Each row comes from the steps of one walk. Every step used is in the known rows, and no mark comes twice. Write the walk behind each row, first mark first.
In the rows, zero is written as 128.
Known rows:
gurop/sudo/gelo/zaket/ruda/noka: [ 76  96 161 117 100  53 106 133  99 144 125 123 157 140  93 121 163 126
 184 101 166]
gurop/zaket/ruda: [100  96 125  97 125 104 112 114 122 131 145 143 126 137  78  99 146 112
 155 116 172]
noka/gelo/zaket/gurop/sudo: [124  77 131 104 140  83 100  96 182 145 137 140 167 143  66 113 158 111
 162 126 195]
gelo/zaket/gurop/sudo/ruda: [105  74 112 116 102  86  91 106 147 135 127 146 200 154  70 110 151 113
 170 149 209]
gurop/zaket: [106  96 124  86 146 116 110  95 134 124 128 155 125 133  80  80 144 107
 162 126 168]
gurop/sudo/gelo/ruda: [110 100 125  89 104  78  99 112 117 124 101 139 144 147  76  75 173 113
 161 108 165]
gelo/zaket/ruda: [105  91 136 108  83  85 135 116 143 145 138 141 147 128  88 113 157 124
 167 107 153]
gelo/zaket: [113  91 132  99 104  97 133  98 150 136 122 152 145 127  87  94 159 118
 174 115 148]
sudo/gelo/ruda/gurop: [123  95 152  96 107  91 123 113 110 137 102 144 159 130  78  87 175 118
 168  98 150]
noka/gelo/ruda/gurop: [138  66 145  97 143 116 127  96 166 141 114 152 156 117  68  92 170 102
 160  81 153]
sudo/gurop: [116 114 123  84 114 128 114 109 113 139 137 151 133 153  67  71 157 121
 157 128 146]
zaket/gurop/sudo: [110  98 127  98 150 105  97 117 153 144 135 143 177 150  65  93 156 110
 160 146 195]
noka/gelo/zaket/ruda/gurop: [129  66 154 113 123  91 126 104 162 159 138 133 154 121  77 124 162 118
 171  87 155]
ruda/noka/gelo/zaket/gurop/sudo: [ 99  73 161 115 160  84 105 111 169 146 132 140 178 130  71 126 155 109
 173 116 191]
noka/gelo/zaket: [127  80 138  97 123  99 135  88 167 139 127 145 126 123  78  95 160 113
 167 102 142]
gelo/zaket/ruda/gurop: [114  77 149 115  98  88 124 112 143 155 135 137 173 126  87 121 158 123
 177 103 163]
ruda/gelo/zaket: [122  94 150 100 139  96 137  94 135 140 115 145 163 126  78 102 155 117
 188 103 144]
zaket/gurop/sudo/gelo: [107 111 136  99 136  85  91 125 113 144 125 128 162 162  72  89 166 117
 162 148 185]

Write each row's walk:
[117  84 150 110 131 114 122 125 132 155 137 137 163 132  77 101 160 116
 166 108 159]
zaket/ruda/gurop
[100  82 166 115 152 113 144 130 131 148 144 134 137 115  78 107 158 107
 157  87 140]
zaket/ruda/noka/gelo
[ 99  97 135 104  83  51  96 120 115 142 123 119 142 153  85 109 166 126
 175 110 168]
gurop/sudo/gelo/zaket/ruda
[101  75 165 108 144 102 144 101 154 139 126 150 141 109  86 108 158 110
 175  91 139]
ruda/noka/gelo/zaket
[ 86 100 154 101 121  80 105 127 103 126  98 139 162 136  82  89 170 111
 174  98 162]
gurop/sudo/gelo/ruda/noka
[ 99 110 114  85 106 107  94 113 101 136 155 143 124 156  70  96 143 119
 150 122 174]
sudo/gurop/zaket/ruda
[119  91 140 106 153  78 103 102 148 147 125 136 203 145  68 121 154 116
 183 127 194]
ruda/gelo/zaket/gurop/sudo
[118  71 135 108 135 132 115 103 125 140 120 149 182 136  70  80 154 105
 174 125 166]
sudo/ruda/gurop
[117  77 134  87 134 109 106  92 148 126 111 163 162 123  75  96 150 105
 167 101 189]
gelo/ruda/gurop/zaket
[115  72 125 109 139  88 100  87 124 130 110 136 196 147  63  97 151 108
 194 117 177]
gurop/sudo/ruda/gelo/zaket
[109  77 109 102 134 115  91 104 129 128 119 143 168 154  62  67 153 101
 168 135 175]
gurop/sudo/ruda
[100  82 169 120 145 100 141 113 162 149 136 148 170 115  81 130 156 113
 168 109 168]
ruda/noka/gelo/zaket/gurop
[114  94 144  87 119  86  99 101 105 124 102 148 146 132  84  92 161 113
 167 101 176]
sudo/gelo/ruda/gurop/zaket
[ 83  86 162 121  99  88 145 130 131 146 134 143 158 115  94 126 155 125
 176  97 153]
gelo/zaket/ruda/noka
[126  54 145 110 141  76  92 101 171 156 135 128 164 137  66 120 161 114
 177  91 180]
noka/gelo/zaket/ruda/gurop/sudo
[123  70 133  93 135 101  91 103 160 135 106 150 184 133  64  88 165 107
 172 102 185]
gelo/ruda/gurop/sudo
[119  79 122 104 170 112 100  99 112 131 114 134 186 152  55  77 151  99
 183 122 170]
gurop/sudo/ruda/gelo
[110 108 130 100 104  74  96 127 121 135 113 137 178 154  73  97 173 115
 151 128 193]
zaket/gurop/sudo/gelo/ruda
[106  98 133  95 107  67  95  99 121 134 111 131 139 149  83  88 167 124
 182 121 163]
gurop/sudo/gelo/zaket
